Below is a small trained network, with its code and all its weights. Each question gives an input and a target symbol and asks what happens when units are switched off, that is, made to give their printed mean instead of their output.

import numpy as np


def w(rows, s, z=0):
    codes = np.array(rows[::2]) - 128.0
    scale = np.full(codes.shape[1], s)
    scale[-1] = z or s
    return codes * scale


def f(y):
    return np.maximum(y, 0)


def softmax(a):
    e = np.exp(a - a.max(-1, keepdims=True))
    return e / e.sum(-1, keepdims=True)


def log_softmax(a):
    a = a - a.max(-1, keepdims=True)
    return a - np.log(np.exp(a).sum(-1, keepdims=True))


def net(x, mask):
    ids = ['ΔΦΨετω'.index(c) for c in x.split()]
    T = len(ids)
    res = E[ids] + P[:T]
    u = 0
    for l in range(2):
        q, k, v = (res @ M[l].T for M in (Q, K, V))
        z = softmax(np.where(np.tri(T) > 0, q @ k.T / 2**0.5, -1e9)) @ v
        res = res + np.where(mask[u], z, O[l][:, -1]) @ O[l][:, :-1]
        u += 1
        y = f(res @ A[l][:, :-1].T + A[l][:, -1])
        res = res + np.where(mask[u : u + 16], y, B[l][:, -1]) @ B[l][:, :-1]
        u += 16
    return log_softmax(res[-1] @ U[:, :-1].T + U[:, -1])


Q, K, V, O, A, B = {}, {}, {}, {}, {}, {}
E = w([
[101,162,91,115,52,110,100],'Δ',
[91,62,97,117,174,130,121],'Φ',
[58,191,126,192,154,206,203],'Ψ',
[109,95,117,50,30,140,169],'ε',
[150,252,188,120,178,105,74],'τ',
[178,124,198,64,210,116,222],'ω',
],0.011)
P = w([
[65,157,202,131,141,73,113],'0',
[99,162,91,96,191,62,192],'1',
[34,232,163,103,173,149,109],'2',
[108,80,201,168,72,110,135],'3',
[160,157,70,131,154,96,149],'4',
[95,174,151,83,166,163,89],'5',
[142,66,200,150,58,128,101],'6',
[205,160,56,135,127,145,126],'7',
[148,141,147,64,156,161,58],'8',
[183,53,192,140,44,153,71],'9',
[255,161,44,124,104,186,114],'10',
[201,121,138,45,149,159,24],'11',
[153,62,192,144,40,87,95],'12',
],0.0091)
Q[0] = w([
[51,194,92,77,120,112,94],'L0H1',
[104,119,144,11,130,155,52],'L0H1',
],0.012)
K[0] = w([
[136,151,94,155,70,76,79],'L0H1',
[245,128,36,107,114,158,73],'L0H1',
],0.012)
V[0] = w([
[149,135,1,164,127,223,123],'L0H1',
[179,208,151,184,93,191,212],'L0H1',
],0.0062)
O[0] = w([
[64,208,135,11,146,253,41,2],'L0H1',
[87,159,220,169,49,225,145,116],'L0H1',
],0.0057,0.0015)
A[0] = w([
[168,91,169,233,81,100,70,191],'L0N1',
[164,8,85,135,148,134,107,166],'L0N2',
[131,162,104,135,222,119,84,50],'L0N3',
[102,23,141,160,77,124,97,171],'L0N4',
[127,52,195,106,67,101,145,23],'L0N5',
[154,183,51,192,147,103,131,145],'L0N6',
[141,144,70,189,107,133,158,69],'L0N7',
[106,43,118,174,109,161,170,76],'L0N8',
[205,106,114,77,107,109,105,165],'L0N9',
[95,116,54,107,75,92,119,238],'L0N10',
[105,91,3,131,115,102,163,60],'L0N11',
[216,86,151,100,131,41,144,240],'L0N12',
[96,120,177,214,121,153,101,195],'L0N13',
[108,82,142,119,92,142,146,4],'L0N14',
[208,124,172,120,107,92,164,117],'L0N15',
[138,128,26,105,119,95,115,65],'L0N16',
],0.0078,0.0032)
B[0] = w([
[15,163,31,94,69,179,109,206],'L0N1',
[160,183,95,145,6,149,127,185],'L0N2',
[174,42,158,223,192,112,127,159],'L0N3',
[59,149,177,138,67,166,187,199],'L0N4',
[144,147,179,253,131,149,102,177],'L0N5',
[146,216,228,188,154,142,119,179],'L0N6',
[212,163,147,51,184,181,176,146],'L0N7',
[72,180,162,3,109,130,96,158],'L0N8',
[189,77,117,137,128,198,183,201],'L0N9',
[140,111,147,132,91,43,173,237],'L0N10',
[196,206,10,105,174,81,130,166],'L0N11',
[53,198,33,155,144,247,144,253],'L0N12',
[60,58,163,120,127,119,85,183],'L0N13',
[87,255,153,116,202,139,190,137],'L0N14',
[110,125,11,135,158,191,97,183],'L0N15',
[211,63,152,248,170,111,129,160],'L0N16',
],0.0059,0.005)
Q[1] = w([
[249,74,138,127,255,60,149],'L1H1',
[79,133,125,192,127,225,103],'L1H1',
],0.0096)
K[1] = w([
[9,114,128,222,150,16,186],'L1H1',
[246,122,132,210,155,254,78],'L1H1',
],0.0072)
V[1] = w([
[73,84,79,123,12,85,79],'L1H1',
[129,155,132,211,142,108,1],'L1H1',
],0.0067)
O[1] = w([
[155,103,151,77,57,113,155,13],'L1H1',
[110,90,70,84,91,146,7,61],'L1H1',
],0.012,0.0011)
A[1] = w([
[142,159,115,118,136,112,155,156],'L1N1',
[87,113,79,110,97,163,122,198],'L1N2',
[119,121,85,157,175,160,101,180],'L1N3',
[151,142,84,141,105,104,130,118],'L1N4',
[155,92,121,155,160,139,162,39],'L1N5',
[125,9,119,130,90,93,117,57],'L1N6',
[120,80,172,134,81,114,132,164],'L1N7',
[102,166,128,128,144,147,110,78],'L1N8',
[89,132,161,137,120,89,60,200],'L1N9',
[136,114,138,115,110,156,201,220],'L1N10',
[143,52,154,127,178,109,127,151],'L1N11',
[137,103,185,151,101,112,116,202],'L1N12',
[93,123,136,163,148,164,146,3],'L1N13',
[119,123,129,180,154,153,128,135],'L1N14',
[132,160,189,99,105,118,160,138],'L1N15',
[86,159,131,83,113,127,97,28],'L1N16',
],0.013,0.0043)
B[1] = w([
[102,134,124,144,174,192,139,187],'L1N1',
[127,151,125,116,228,122,143,252],'L1N2',
[140,139,102,104,64,82,109,238],'L1N3',
[189,117,139,175,123,185,142,179],'L1N4',
[75,85,161,83,52,131,62,150],'L1N5',
[203,201,88,19,158,40,215,144],'L1N6',
[146,84,169,135,183,67,101,176],'L1N7',
[140,132,110,132,57,148,162,189],'L1N8',
[159,60,209,116,121,198,188,203],'L1N9',
[127,146,93,163,141,67,57,255],'L1N10',
[97,131,181,14,2,47,170,136],'L1N11',
[128,42,202,158,183,83,80,160],'L1N12',
[194,95,136,150,75,107,122,186],'L1N13',
[207,86,136,109,134,101,141,205],'L1N14',
[56,128,111,134,79,172,87,189],'L1N15',
[71,158,129,77,120,171,178,165],'L1N16',
],0.0084,0.0077)
U = w([
[137,176,115,138,246,116,149,253],'Δ',
[174,119,113,148,49,125,132,144],'Φ',
[156,115,145,87,102,85,139,55],'Ψ',
[97,151,123,98,80,168,146,87],'ε',
[107,130,126,141,122,101,68,91],'τ',
[150,76,157,148,192,155,128,88],'ω',
],0.014,0.0026)

Each question gives the input, a string of symbols that net reads in full, and the target symbol t.
The units are the heads (2 rows each of Q, K, V and O) and the neurons (one row each of A and B). Each row of codes is followed by its name. A weight is (code - 128) times the scale printed after its matrix; where a second scale follows, it is the last column's (O, A, B and U).
mask holds one flag per unit, layer by layer, with each layer's heads first. A switched-off unit (its flag False) gives its mean, the last column of its rows in O or B, instead of its output. The means were averaged over made-up inputs and are rounded, as every weight is.
A unit's drop is (log p(t) with every unit on - log p(t) with that unit switched off) / (log p(t) with every unit on - log p(t) with every unit switched off).
The circuit of an input: a set's keep is (log p(t) with only the set's units on - log p(t) with every unit switched off) / (log p(t) with every unit on - log p(t) with every unit switched off). Starting from the 12 units with the biggest drops (on a tie, the unit counted first), units are removed one at a time, each time the one whose removal leaves the highest keep (on an exact tie, the one counted first), for as long as the keep stays at least 0.8.
units of the circuit, in order: the units of the circuit, biggest drop first
k most important neurons: the k neurons with the biggest drops, biggest first
top k neurons in layer l: the k neurons of layer l with the biggest drops, biggest first
input τ Δ Δ Δ τ Δ Ψ ω Ψ Δ Φ Δ, target Ψ: 2 most important neurons	(L0N12, L0N1)
input Ψ Ψ Ψ ω Δ Δ ω Φ Δ Δ Δ Δ, target ε: units of the circuit, in order	(L0H1, L1N16)
input ε Δ ε ω ω τ ε Δ Δ Δ Δ Δ Δ, target Ψ: units of the circuit, in order	(L1N6, L1H1)
input ε ω Δ ω ω Φ, target Ψ: units of the circuit, in order	(L1N11, L0N12, L0N1)
input Δ Δ Δ Δ Δ ε Δ τ Δ Ψ Ψ Δ Ψ, target ω: units of the circuit, in order	(L0N12, L0N13, L1N12)
input Φ Δ Δ ω Δ τ ω Δ Φ Φ τ Φ Ψ, target ε: 4 most important neurons	(L0N1, L0N8, L1N16, L1N3)
input Ψ τ Φ ω ω Φ Δ τ Δ Φ Ψ, target Φ: top 2 neurons in layer 1	(L1N3, L1N2)
input τ Φ Δ Φ, target Δ: 2 most important neurons	(L1N2, L1N6)
input ε Ψ Ψ Ψ, target ω: units of the circuit, in order	(L0N13, L0N12, L1N12)
input Φ Δ Δ Ψ τ Φ Φ, target ε: top 2 neurons in layer 1	(L1N16, L1N3)
input τ τ ε ε Δ, target Δ: units of the circuit, in order	(L1N13, L0N11)
input Φ Δ ω Δ Φ Φ τ Ψ Φ Φ Ψ Φ, target Ψ: 4 most important neurons	(L1N11, L0N3, L0N1, L0N12)
input Δ ε Ψ ω Δ τ ω Δ ε ω, target Φ: 2 most important neurons	(L0N5, L1N13)
input τ Φ Δ τ Δ Δ Δ ω τ ω ε Δ Ψ, target τ: 2 most important neurons	(L1N10, L1N15)
input τ τ ε Φ ω Δ Δ Φ Δ Φ Δ Φ Δ, target Δ: 3 most important neurons	(L1N2, L0N1, L1N6)
input Φ ω Φ Ψ ε, target Δ: top 2 neurons in layer 1	(L1N3, L1N1)
input Δ Δ Δ Δ ε Δ Ψ Ψ τ, target ω: top 2 neurons in layer 1	(L1N3, L1N12)
input Δ τ Δ Ψ, target ε: 2 most important neurons	(L0N8, L0N10)
input Δ Δ Δ τ Ψ ε, target τ: 4 most important neurons	(L1N10, L1N15, L0N12, L1N9)
input Δ ε ω τ ω Δ ω Δ ε Φ, target τ: top 3 neurons in layer 1	(L1N10, L1N15, L1N9)
input ω τ τ ε ε τ τ τ, target Φ: 3 most important neurons	(L1N3, L1N8, L0N6)
input Δ τ Δ ω, target Φ: most important neuron	(L1N13)
input Φ Ψ Ψ ω ω ε ε Φ τ ε, target ε: most important neuron	(L0N4)
